Here is a tiny trained network, its code and every weight. The questions are about switching its units off for an input and a class, where a switched-off unit gives its printed mean instead of its output.

import numpy as np


def w(rows, s, z=0):
    codes = np.array(rows[::2]) - 128.0
    scale = np.full(codes.shape[1], s)
    scale[-1] = z or s
    return codes * scale


def norm(h):
    return h / np.sqrt((h * h).mean(-1, keepdims=True) + 1e-5)


def f(y):
    return np.maximum(y, 0)


def log_softmax(a):
    a = a - a.max(-1, keepdims=True)
    return a - np.log(np.exp(a).sum(-1, keepdims=True))


def net(x, mask):
    res = np.array(x, float).reshape(1, 5) / 4 @ E
    u = 0
    for l in range(2):
        y = f(norm(res) @ A[l][:, :-1].T + A[l][:, -1])
        res = res + np.where(mask[u : u + 4], y, B[l][:, -1]) @ B[l][:, :-1]
        u += 4
    return log_softmax(norm(res)[-1] @ U[:, :-1].T + U[:, -1])


A, B = {}, {}
E = w([
[129,172,50,56],'x0',
[127,127,128,128],'x1',
[143,3,152,69],'x2',
[148,205,211,130],'x3',
[126,126,129,128],'x4',
],0.0033)
A[0] = w([
[112,135,78,170,4],'L0N0',
[131,157,147,144,36],'L0N1',
[100,121,114,248,54],'L0N2',
[105,156,119,142,182],'L0N3',
],0.012,0.0033)
B[0] = w([
[233,113,30,160,174],'L0N0',
[171,157,122,186,155],'L0N1',
[245,61,189,98,254],'L0N2',
[82,164,91,150,214],'L0N3',
],0.011,0.004)
A[1] = w([
[125,76,174,222,239],'L1N0',
[109,50,232,208,65],'L1N1',
[107,175,161,51,42],'L1N2',
[62,140,252,85,4],'L1N3',
],0.011,0.0018)
B[1] = w([
[47,42,239,181,238],'L1N0',
[91,227,2,107,255],'L1N1',
[171,102,169,152,160],'L1N2',
[198,126,244,28,174],'L1N3',
],0.012,0.0056)
U = w([
[232,65,186,116,255],'0',
[99,146,211,235,42],'1',
[26,65,103,137,117],'2',
[74,174,200,52,95],'3',
[170,145,13,153,122],'4',
[153,248,116,154,94],'5',
[138,44,59,42,66],'6',
],0.015,0.0034)

Each question gives the input, the list of numbers given to net, and the class t.
The units are the neurons (one row each of A and B). Each row of codes is followed by its name. A weight is (code - 128) times the scale printed after its matrix; where a second scale follows, it is the last column's (A, B and U).
mask holds one flag per neuron, layer by layer. A switched-off neuron (its flag False) gives its mean, the last column of its row in B, instead of its output. The means were averaged over made-up inputs and are rounded, as every weight is.
A unit's drop is (log p(t) with every unit on - log p(t) with that unit switched off) / (log p(t) with every unit on - log p(t) with every unit switched off).
The circuit of an input: a set's keep is (log p(t) with only the set's units on - log p(t) with every unit switched off) / (log p(t) with every unit on - log p(t) with every unit switched off). Starting from all 8 units, units are removed one at a time, each time the one whose removal leaves the highest keep (on an exact tie, the one counted first), for as long as the keep stays at least 0.8.
circuit, biggest first: the units of the circuit, biggest drop first
k most important neurons: the k neurons with the biggest drops, biggest first
top k neurons in layer l: the k neurons of layer l with the biggest drops, biggest first
input [0,6,7,-1,-1], class 2: 3 most important neurons => L0N2, L1N3, L0N0
input [0,3,7,-4,2], class 2: circuit, biggest first => L0N2
input [-1,-6,-6,7,3], class 1: circuit, biggest first => L1N1, L1N3
input [1,-8,-1,-7,-2], class 4: 3 most important neurons => L1N0, L0N2, L1N3
input [-6,-6,3,-6,-5], class 2: circuit, biggest first => L1N0, L1N1
input [6,2,-8,0,-5], class 4: 3 most important neurons => L1N0, L1N3, L0N0
input [-2,7,2,0,0], class 2: circuit, biggest first => L1N0, L1N1
input [0,3,2,5,4], class 3: circuit, biggest first => L0N0, L1N1
input [3,7,-4,0,2], class 4: 3 most important neurons => L1N0, L1N3, L0N0
input [-1,5,2,2,-2], class 3: 2 most important neurons => L0N0, L1N3
input [-4,-4,6,4,8], class 3: 4 most important neurons => L1N3, L0N0, L1N1, L1N0
input [-5,-1,4,8,6], class 3: circuit, biggest first => L1N3, L1N1, L0N0
input [-7,5,1,1,-4], class 3: top 2 neurons in layer 1 => L1N1, L1N0
input [-1,5,-7,2,-5], class 1: 2 most important neurons => L1N1, L1N3
input [0,5,4,7,0], class 3: top neuron in layer 0 => L0N3
input [7,-7,3,3,0], class 0: top 2 neurons in layer 1 => L1N1, L1N2
input [6,-4,0,-6,3], class 4: top 2 neurons in layer 1 => L1N0, L1N3
input [-7,-1,6,2,-6], class 3: 2 most important neurons => L0N0, L1N3
input [-8,3,7,-3,8], class 2: top 2 neurons in layer 1 => L1N0, L1N1
input [-1,0,8,8,7], class 3: circuit, biggest first => L1N1
input [8,-8,1,5,4], class 0: 2 most important neurons => L1N1, L1N2
input [-2,0,4,4,4], class 3: top 2 neurons in layer 1 => L1N3, L1N1
input [3,-7,-6,-2,4], class 4: 2 most important neurons => L1N0, L0N0
input [-4,-4,3,6,1], class 3: top 2 neurons in layer 1 => L1N3, L1N1
input [-2,0,4,1,3], class 3: 2 most important neurons => L0N0, L1N3
